Here is a tiny trained network, its code and every weight. The questions are about switching its units off for an input and a target symbol, where a switched-off unit gives its printed mean instead of its output.

import numpy as np


def w(rows, s, z=0):
    codes = np.array(rows[::2]) - 128.0
    scale = np.full(codes.shape[1], s)
    scale[-1] = z or s
    return codes * scale


def norm(h):
    return h / np.sqrt((h * h).mean(-1, keepdims=True) + 1e-5)


def softmax(a):
    e = np.exp(a - a.max(-1, keepdims=True))
    return e / e.sum(-1, keepdims=True)


def log_softmax(a):
    a = a - a.max(-1, keepdims=True)
    return a - np.log(np.exp(a).sum(-1, keepdims=True))


def net(x, mask):
    ids = ['ΘΠΣΨδεημτ'.index(c) for c in x.split()]
    T = len(ids)
    res = E[ids] + P[:T]
    u = 0
    for l in range(3):
        r = norm(res)
        for j in range(3):
            rows = slice(3 * j, 3 * j + 3)
            q, k, v = (r @ M[l][rows].T for M in (Q, K, V))
            z = softmax(np.where(np.tri(T) > 0, q @ k.T / 3**0.5, -1e9)) @ v
            o = O[l][rows]
            res = res + np.where(mask[u + j], z, o[:, -1]) @ o[:, :-1]
        u += 3
    return log_softmax(norm(res)[-1] @ U[:, :-1].T + U[:, -1])


Q, K, V, O = {}, {}, {}, {}
E = w([
[194,66,170],'Θ',
[139,152,4],'Π',
[84,115,211],'Σ',
[104,82,169],'Ψ',
[92,98,214],'δ',
[102,143,149],'ε',
[199,153,91],'η',
[112,166,164],'μ',
[188,128,125],'τ',
],0.012)
P = w([
[135,152,52],'0',
[104,254,124],'1',
[209,132,135],'2',
[121,228,104],'3',
[183,145,91],'4',
[217,176,185],'5',
[175,127,88],'6',
[165,202,170],'7',
[156,108,125],'8',
[148,168,147],'9',
],0.0084)
Q[0] = w([
[92,54,180],'L0H0',
[38,59,63],'L0H0',
[130,104,157],'L0H0',
[230,69,48],'L0H1',
[116,59,195],'L0H1',
[69,148,55],'L0H1',
[165,147,102],'L0H2',
[102,84,99],'L0H2',
[1,106,120],'L0H2',
],0.0082)
K[0] = w([
[104,133,132],'L0H0',
[176,248,190],'L0H0',
[154,83,176],'L0H0',
[166,189,148],'L0H1',
[185,128,180],'L0H1',
[83,122,118],'L0H1',
[123,197,84],'L0H2',
[72,107,124],'L0H2',
[141,96,175],'L0H2',
],0.012)
V[0] = w([
[139,31,77],'L0H0',
[251,164,254],'L0H0',
[40,88,192],'L0H0',
[159,179,194],'L0H1',
[96,68,39],'L0H1',
[18,158,143],'L0H1',
[123,174,75],'L0H2',
[107,185,185],'L0H2',
[118,47,135],'L0H2',
],0.0089)
O[0] = w([
[227,89,62,158],'L0H0',
[162,224,125,180],'L0H0',
[156,191,22,21],'L0H0',
[55,142,151,215],'L0H1',
[235,99,231,30],'L0H1',
[185,99,147,19],'L0H1',
[1,141,203,208],'L0H2',
[58,128,62,159],'L0H2',
[166,170,33,4],'L0H2',
],0.005,0.0033)
Q[1] = w([
[179,112,161],'L1H0',
[169,20,61],'L1H0',
[90,110,142],'L1H0',
[254,186,132],'L1H1',
[152,38,89],'L1H1',
[111,76,103],'L1H1',
[194,13,173],'L1H2',
[126,90,29],'L1H2',
[117,126,10],'L1H2',
],0.0079)
K[1] = w([
[129,111,48],'L1H0',
[11,182,65],'L1H0',
[207,223,46],'L1H0',
[100,221,125],'L1H1',
[176,103,254],'L1H1',
[79,80,165],'L1H1',
[136,215,185],'L1H2',
[248,248,196],'L1H2',
[57,170,211],'L1H2',
],0.0062)
V[1] = w([
[77,178,157],'L1H0',
[147,212,200],'L1H0',
[100,14,47],'L1H0',
[176,215,118],'L1H1',
[146,2,124],'L1H1',
[198,50,116],'L1H1',
[71,206,131],'L1H2',
[106,99,235],'L1H2',
[162,30,108],'L1H2',
],0.0088)
O[1] = w([
[127,129,184,143],'L1H0',
[168,61,165,234],'L1H0',
[53,203,93,4],'L1H0',
[180,132,131,164],'L1H1',
[80,77,2,39],'L1H1',
[162,89,87,50],'L1H1',
[99,53,187,139],'L1H2',
[80,58,90,189],'L1H2',
[101,98,50,103],'L1H2',
],0.0077,0.0029)
Q[2] = w([
[125,29,247],'L2H0',
[69,124,148],'L2H0',
[109,137,96],'L2H0',
[82,196,170],'L2H1',
[180,175,154],'L2H1',
[100,122,165],'L2H1',
[104,177,34],'L2H2',
[205,119,155],'L2H2',
[144,73,151],'L2H2',
],0.011)
K[2] = w([
[121,147,9],'L2H0',
[215,149,53],'L2H0',
[127,103,159],'L2H0',
[202,114,134],'L2H1',
[42,210,254],'L2H1',
[184,178,73],'L2H1',
[53,161,231],'L2H2',
[100,143,63],'L2H2',
[121,117,94],'L2H2',
],0.0094)
V[2] = w([
[99,127,9],'L2H0',
[194,47,37],'L2H0',
[242,124,113],'L2H0',
[1,133,92],'L2H1',
[211,58,77],'L2H1',
[199,238,94],'L2H1',
[140,93,59],'L2H2',
[100,177,105],'L2H2',
[145,152,32],'L2H2',
],0.0099)
O[2] = w([
[128,136,36,217],'L2H0',
[206,63,70,253],'L2H0',
[254,157,148,163],'L2H0',
[26,83,29,107],'L2H1',
[203,88,209,116],'L2H1',
[159,235,156,104],'L2H1',
[144,124,26,211],'L2H2',
[139,168,99,110],'L2H2',
[157,178,54,199],'L2H2',
],0.0087,0.0042)
U = w([
[160,248,156,132],'Θ',
[150,166,75,253],'Π',
[83,169,183,95],'Σ',
[224,187,120,165],'Ψ',
[104,232,181,86],'δ',
[84,131,83,197],'ε',
[197,49,153,56],'η',
[61,108,144,83],'μ',
[179,81,158,144],'τ',
],0.012,0.0035)

Each question gives the input, a string of symbols that net reads in full, and the target symbol t.
The units are the heads (3 rows each of Q, K, V and O). Each row of codes is followed by its name. A weight is (code - 128) times the scale printed after its matrix; where a second scale follows, it is the last column's (O and U).
mask holds one flag per head, layer by layer. A switched-off head (its flag False) gives its mean, the last column of its rows in O, instead of its output. The means were averaged over made-up inputs and are rounded, as every weight is.
A unit's drop is (log p(t) with every unit on - log p(t) with that unit switched off) / (log p(t) with every unit on - log p(t) with every unit switched off).
The circuit of an input: a set's keep is (log p(t) with only the set's units on - log p(t) with every unit switched off) / (log p(t) with every unit on - log p(t) with every unit switched off). Starting from all 9 units, units are removed one at a time, each time the one whose removal leaves the highest keep (on an exact tie, the one counted first), for as long as the keep stays at least 0.8.
units of the circuit, in order: the units of the circuit, biggest drop first
unit that matters most: the unit with the biggest drop
heads that matter: for each layer, one digit per head in row order, 1 if its drop is at least 0.15 and else 0, layers parted by /
drop when u is switched off: that unit's drop, to one decimal
input Π η η Π Π μ Π Θ δ, target ε: unit that matters most -> L0H0
input ε Π Π Θ, target ε: units of the circuit, in order -> (L0H0, L1H1, L1H0)
input Ψ Π μ, target Π: heads that matter -> 100 / 110 / 000
input Π Ψ τ Ψ Θ μ Σ, target ε: heads that matter -> 100 / 000 / 000
input η τ Π ε, target η: heads that matter -> 111 / 000 / 000
input Ψ Ψ τ Ψ Π Ψ τ ε, target Π: units of the circuit, in order -> (L0H0, L1H0)
input Π η τ Σ ε, target ε: heads that matter -> 100 / 100 / 000
input δ δ Π Σ Ψ Σ Ψ, target Θ: heads that matter -> 101 / 000 / 000
input Π ε Θ μ, target Π: units of the circuit, in order -> (L0H0, L0H1, L1H1)
input Ψ μ ε Π Θ, target Π: units of the circuit, in order -> (L0H0, L1H0, L0H1)
input Θ Θ Σ τ δ, target Ψ: heads that matter -> 000 / 100 / 000
input ε Ψ η Σ δ Σ τ, target μ: units of the circuit, in order -> (L2H0, L2H1)
input τ δ η, target η: units of the circuit, in order -> (L0H2, L0H0, L1H2, L1H0)
input ε δ η Σ μ, target μ: unit that matters most -> L0H0
input δ τ η, target Θ: heads that matter -> 001 / 000 / 000
input Ψ Θ τ, target Π: heads that matter -> 100 / 100 / 000
input τ Σ Π Π Ψ Σ Π, target η: heads that matter -> 111 / 001 / 000
input Θ η μ τ Σ Θ Ψ, target Ψ: heads that matter -> 100 / 000 / 000
input Ψ τ τ Π Ψ, target Π: heads that matter -> 100 / 110 / 000
input Σ Ψ μ τ η, target δ: heads that matter -> 000 / 000 / 000
input τ Π Π τ Ψ η η, target η: unit that matters most -> L0H2
input Π η Σ μ τ Θ Ψ, target ε: drop when L0H2 is switched off -> 0.1
input Ψ Ψ Ψ, target Π: drop when L0H0 is switched off -> 0.3
input Σ ε Ψ, target δ: drop when L0H0 is switched off -> 0.6
